Below is a small trained network, with its code and all its weights. Each question gives an input and a class and asks what happens when units are switched off, that is, made to give their printed mean instead of their output.

import numpy as np


def w(rows, s, z=0):
    codes = np.array(rows[::2]) - 128.0
    scale = np.full(codes.shape[1], s)
    scale[-1] = z or s
    return codes * scale


def norm(h):
    return h / np.sqrt((h * h).mean(-1, keepdims=True) + 1e-5)


def f(y):
    return np.maximum(y, 0)


def log_softmax(a):
    a = a - a.max(-1, keepdims=True)
    return a - np.log(np.exp(a).sum(-1, keepdims=True))


def net(x, mask):
    res = np.array(x, float).reshape(1, 7) / 4 @ E
    u = 0
    for l in range(3):
        y = f(norm(res) @ A[l][:, :-1].T + A[l][:, -1])
        res = res + np.where(mask[u : u + 9], y, B[l][:, -1]) @ B[l][:, :-1]
        u += 9
    return log_softmax(norm(res)[-1] @ U[:, :-1].T + U[:, -1])


A, B = {}, {}
E = w([
[133,125,132],'x0',
[130,126,132],'x1',
[119,130,117],'x2',
[126,127,125],'x3',
[64,184,156],'x4',
[75,176,171],'x5',
[164,254,120],'x6',
],0.0083)
A[0] = w([
[133,101,122,36],'0.n0',
[172,143,135,155],'0.n1',
[141,131,162,251],'0.n2',
[103,116,79,150],'0.n3',
[90,154,79,115],'0.n4',
[140,185,131,130],'0.n5',
[66,114,194,94],'0.n6',
[122,2,136,245],'0.n7',
[127,132,133,65],'0.n8',
],0.016,0.003)
B[0] = w([
[98,2,143,141],'0.n0',
[73,189,115,157],'0.n1',
[27,164,46,158],'0.n2',
[112,129,212,148],'0.n3',
[176,182,219,148],'0.n4',
[174,82,98,173],'0.n5',
[47,167,74,171],'0.n6',
[191,190,245,247],'0.n7',
[149,98,130,128],'0.n8',
],0.0051,0.012)
A[1] = w([
[137,204,123,34],'1.n0',
[110,218,91,45],'1.n1',
[143,115,146,87],'1.n2',
[177,105,106,170],'1.n3',
[148,203,173,3],'1.n4',
[128,55,146,101],'1.n5',
[201,171,121,159],'1.n6',
[114,252,108,27],'1.n7',
[83,113,177,204],'1.n8',
],0.012,0.002)
B[1] = w([
[146,2,140,199],'1.n0',
[153,41,200,221],'1.n1',
[194,103,196,146],'1.n2',
[99,150,102,159],'1.n3',
[195,152,222,206],'1.n4',
[228,179,112,152],'1.n5',
[86,97,40,211],'1.n6',
[195,65,157,254],'1.n7',
[48,225,40,186],'1.n8',
],0.0056,0.0079)
A[2] = w([
[183,95,70,239],'2.n0',
[182,75,122,85],'2.n1',
[146,207,40,119],'2.n2',
[178,67,42,205],'2.n3',
[80,34,82,55],'2.n4',
[179,119,1,67],'2.n5',
[173,69,111,93],'2.n6',
[115,180,204,149],'2.n7',
[136,192,139,3],'2.n8',
],0.0084,0.0021)
B[2] = w([
[19,118,6,233],'2.n0',
[116,15,126,231],'2.n1',
[76,230,93,143],'2.n2',
[96,162,73,230],'2.n3',
[180,126,255,148],'2.n4',
[58,162,124,180],'2.n5',
[151,167,79,218],'2.n6',
[102,123,97,252],'2.n7',
[181,87,150,138],'2.n8',
],0.0058,0.0043)
U = w([
[233,49,90,144],'0',
[130,176,254,46],'1',
[29,205,5,250],'2',
],0.0091,0.0019)

Each question gives the input, the list of numbers given to net, and the class t.
The units are the neurons (one row each of A and B). Each row of codes is followed by its name. A weight is (code - 128) times the scale printed after its matrix; where a second scale follows, it is the last column's (A, B and U).
mask holds one flag per neuron, layer by layer. A switched-off neuron (its flag False) gives its mean, the last column of its row in B, instead of its output. The means were averaged over made-up inputs and are rounded, as every weight is.
A unit's drop is (log p(t) with every unit on - log p(t) with that unit switched off) / (log p(t) with every unit on - log p(t) with every unit switched off).
The circuit of an input: a set's keep is (log p(t) with only the set's units on - log p(t) with every unit switched off) / (log p(t) with every unit on - log p(t) with every unit switched off). Starting from the 12 units with the biggest drops (on a tie, the unit counted first), units are removed one at a time, each time the one whose removal leaves the highest keep (on an exact tie, the one counted first), for as long as the keep stays at least 0.8.
circuit, biggest first: the units of the circuit, biggest drop first
most important unit: the unit with the biggest drop
top k neurons: the k neurons with the biggest drops, biggest first
top k neurons in layer l: the k neurons of layer l with the biggest drops, biggest first
drop of u: that unit's drop, to one decimal
input [2,-6,2,-1,-1,2,7], class 0: most important unit	0.n7
input [6,1,0,6,1,5,-2], class 2: top 2 neurons	0.n7; 1.n8
input [-4,-8,3,6,-2,2,0], class 1: top 2 neurons	0.n4; 0.n3
input [-5,8,8,-3,4,-5,8], class 0: circuit, biggest first	1.n1; 0.n7; 1.n7
input [-5,6,1,-1,-1,7,5], class 0: circuit, biggest first	0.n7; 1.n7; 0.n5; 1.n0
input [-5,-6,3,7,0,8,5], class 0: top 2 neurons	1.n7; 0.n5
input [3,5,-3,5,-6,5,-6], class 1: circuit, biggest first	0.n7; 1.n7
input [-8,8,-2,-1,3,2,-5], class 2: top 2 neurons	0.n6; 1.n8
input [-5,-8,-4,0,4,-6,5], class 0: top 3 neurons in layer 1	1.n1; 1.n7; 1.n8
input [8,8,-4,-5,8,1,0], class 2: top 3 neurons in layer 1	1.n8; 1.n4; 1.n2
input [5,-7,-6,6,-6,0,8], class 2: top 2 neurons	0.n7; 1.n6
input [2,-5,3,-8,7,-7,0], class 1: top 2 neurons	0.n4; 0.n3
input [4,4,8,-7,-8,6,-8], class 1: top 2 neurons in layer 0	0.n7; 0.n5
input [6,-7,-6,6,2,5,-8], class 2: circuit, biggest first	1.n8
input [-4,4,0,-3,5,2,-2], class 2: top 2 neurons	0.n7; 1.n8
input [-6,0,3,-5,6,-3,1], class 0: drop of 0.n7	0.3
input [0,-1,-8,-1,3,-2,-6], class 1: drop of 0.n2	0.0
input [7,3,-2,1,-3,3,-7], class 1: drop of 1.n7	0.1
